Below are the code and all the weights of a small trained network. Each question names an input and a target symbol and asks about switching units off, where a switched-off unit gives its printed mean instead of its output.

import numpy as np


def w(rows, s, z=0):
    codes = np.array(rows[::2]) - 128.0
    scale = np.full(codes.shape[1], s)
    scale[-1] = z or s
    return codes * scale


def norm(h):
    return h / np.sqrt((h * h).mean(-1, keepdims=True) + 1e-5)


def f(y):
    return np.maximum(y, 0)


def softmax(a):
    e = np.exp(a - a.max(-1, keepdims=True))
    return e / e.sum(-1, keepdims=True)


def log_softmax(a):
    a = a - a.max(-1, keepdims=True)
    return a - np.log(np.exp(a).sum(-1, keepdims=True))


def net(x, mask):
    ids = ['ΛΞΣαβδη'.index(c) for c in x.split()]
    T = len(ids)
    res = E[ids] + P[:T]
    u = 0
    for l in range(2):
        q, k, v = (norm(res) @ M[l].T for M in (Q, K, V))
        z = softmax(np.where(np.tri(T) > 0, q @ k.T / 3**0.5, -1e9)) @ v
        res = res + np.where(mask[u], z, O[l][:, -1]) @ O[l][:, :-1]
        u += 1
        y = f(norm(res) @ A[l][:, :-1].T + A[l][:, -1])
        res = res + np.where(mask[u : u + 12], y, B[l][:, -1]) @ B[l][:, :-1]
        u += 12
    return log_softmax(norm(res)[-1] @ U[:, :-1].T + U[:, -1])


Q, K, V, O, A, B = {}, {}, {}, {}, {}, {}
E = w([
[41,115,150,82],'Λ',
[60,168,127,26],'Ξ',
[139,86,151,107],'Σ',
[113,121,93,211],'α',
[112,209,182,107],'β',
[253,136,170,87],'δ',
[212,36,201,178],'η',
],0.015)
P = w([
[194,130,9,77],'0',
[117,161,175,214],'1',
[152,42,70,116],'2',
[123,167,162,196],'3',
[87,49,107,93],'4',
[144,170,150,175],'5',
[68,46,122,72],'6',
],0.014)
Q[0] = w([
[121,27,83,73],'L0H0',
[139,255,141,246],'L0H0',
[162,210,222,235],'L0H0',
],0.0091)
K[0] = w([
[126,164,210,46],'L0H0',
[148,108,74,173],'L0H0',
[127,194,57,250],'L0H0',
],0.013)
V[0] = w([
[150,165,91,127],'L0H0',
[108,89,254,45],'L0H0',
[85,178,47,195],'L0H0',
],0.0066)
O[0] = w([
[73,81,189,134,161],'L0H0',
[95,44,238,140,245],'L0H0',
[255,154,8,30,5],'L0H0',
],0.0058,0.0017)
A[0] = w([
[140,28,160,141,106],'L0N0',
[122,168,230,154,59],'L0N1',
[189,90,52,87,52],'L0N2',
[34,18,59,97,254],'L0N3',
[45,108,107,112,191],'L0N4',
[100,176,154,159,38],'L0N5',
[128,180,181,2,92],'L0N6',
[73,243,129,199,174],'L0N7',
[164,162,17,103,82],'L0N8',
[177,102,4,39,145],'L0N9',
[188,136,233,119,61],'L0N10',
[201,28,177,169,164],'L0N11',
],0.0086,0.0042)
B[0] = w([
[123,106,116,135,203],'L0N0',
[110,157,159,158,208],'L0N1',
[129,169,107,125,159],'L0N2',
[248,82,134,123,254],'L0N3',
[152,83,168,102,203],'L0N4',
[121,191,130,107,149],'L0N5',
[75,98,120,171,191],'L0N6',
[109,133,102,81,218],'L0N7',
[148,155,112,70,174],'L0N8',
[172,130,177,66,198],'L0N9',
[97,109,153,193,196],'L0N10',
[104,80,133,86,232],'L0N11',
],0.012,0.0063)
Q[1] = w([
[86,127,2,203],'L1H0',
[118,134,42,105],'L1H0',
[157,26,92,38],'L1H0',
],0.006)
K[1] = w([
[3,34,203,92],'L1H0',
[105,49,92,125],'L1H0',
[174,149,52,143],'L1H0',
],0.0052)
V[1] = w([
[183,89,119,129],'L1H0',
[41,6,122,7],'L1H0',
[35,253,198,113],'L1H0',
],0.0051)
O[1] = w([
[104,39,110,177,216],'L1H0',
[118,120,122,163,254],'L1H0',
[18,197,254,102,140],'L1H0',
],0.0091,0.00099)
A[1] = w([
[64,51,132,160,121],'L1N0',
[177,99,104,45,88],'L1N1',
[132,133,235,134,173],'L1N2',
[106,141,166,83,63],'L1N3',
[148,205,143,199,130],'L1N4',
[117,128,65,42,238],'L1N5',
[90,213,88,148,155],'L1N6',
[105,191,131,133,149],'L1N7',
[121,59,64,106,152],'L1N8',
[191,69,21,194,254],'L1N9',
[194,218,8,37,167],'L1N10',
[132,130,86,71,194],'L1N11',
],0.013,0.0075)
B[1] = w([
[140,159,138,108,191],'L1N0',
[117,86,147,183,183],'L1N1',
[121,163,38,143,245],'L1N2',
[115,123,113,87,144],'L1N3',
[214,128,120,128,155],'L1N4',
[154,44,113,130,203],'L1N5',
[120,82,204,130,166],'L1N6',
[155,94,144,137,162],'L1N7',
[201,88,142,105,174],'L1N8',
[132,121,136,21,208],'L1N9',
[248,106,129,11,214],'L1N10',
[145,64,134,114,178],'L1N11',
],0.012,0.011)
U = w([
[104,160,8,61,79],'Λ',
[35,81,171,44,5],'Ξ',
[107,132,90,149,121],'Σ',
[230,120,146,35,207],'α',
[157,196,233,105,121],'β',
[213,150,73,204,115],'δ',
[156,20,161,196,57],'η',
],0.011,0.0028)

Each question gives the input, a string of symbols that net reads in full, and the target symbol t.
The units are the heads (3 rows each of Q, K, V and O) and the neurons (one row each of A and B). Each row of codes is followed by its name. A weight is (code - 128) times the scale printed after its matrix; where a second scale follows, it is the last column's (O, A, B and U).
mask holds one flag per unit, layer by layer, with each layer's heads first. A switched-off unit (its flag False) gives its mean, the last column of its rows in O or B, instead of its output. The means were averaged over made-up inputs and are rounded, as every weight is.
A unit's drop is (log p(t) with every unit on - log p(t) with that unit switched off) / (log p(t) with every unit on - log p(t) with every unit switched off).
The circuit of an input: a set's keep is (log p(t) with only the set's units on - log p(t) with every unit switched off) / (log p(t) with every unit on - log p(t) with every unit switched off). Starting from the 12 units with the biggest drops (on a tie, the unit counted first), units are removed one at a time, each time the one whose removal leaves the highest keep (on an exact tie, the one counted first), for as long as the keep stays at least 0.8.
units of the circuit, in order: the units of the circuit, biggest drop first
k most important neurons: the k neurons with the biggest drops, biggest first
k most important neurons of layer l: the k neurons of layer l with the biggest drops, biggest first
drop when u is switched off: that unit's drop, to one decimal
input Λ δ Λ Ξ, target Ξ: 3 most important neurons => [L1N10 L0N3 L0N6]
input β Ξ β β Ξ, target η: 3 most important neurons of layer 1 => [L1N10 L1N9 L1N1]
input Λ β Λ η, target η: units of the circuit, in order => [L1N10 L0N3 L0N10]
input Λ β Λ Λ β, target η: 2 most important neurons => [L0N3 L1N10]
input β Ξ β δ β, target Ξ: most important neuron => [L1N10]
input Ξ δ δ Σ, target Σ: 3 most important neurons => [L0N3 L1N10 L1N9]
input β δ β β δ, target η: 3 most important neurons => [L1N10 L1N9 L0N3]
input Ξ β β, target η: 3 most important neurons of layer 1 => [L1N9 L1N10 L1N2]
input Σ Σ β β δ Λ Λ, target η: 2 most important neurons => [L1N10 L0N3]
input β β Λ Ξ β, target Ξ: 3 most important neurons => [L1N10 L0N4 L1N5]
input δ Σ α δ β β Ξ, target η: 2 most important neurons => [L1N10 L1N1]
input δ δ β β β Ξ, target Ξ: 2 most important neurons of layer 0 => [L0N3 L0N7]
input Ξ Λ β Λ, target Λ: 2 most important neurons => [L1N2 L1N10]
input Λ β Ξ Λ β Λ, target Λ: most important neuron of layer 0 => [L0N11]
input Σ δ β β δ δ, target δ: 3 most important neurons of layer 1 => [L1N2 L1N10 L1N9]
input β β η Σ, target Σ: drop when L1N2 is switched off => 0.3
input δ Ξ δ η, target η: drop when L1N10 is switched off => 0.9
input Ξ β Λ δ, target δ: drop when L1N2 is switched off => 0.3
input δ β β β δ, target η: drop when L1N9 is switched off => 0.3
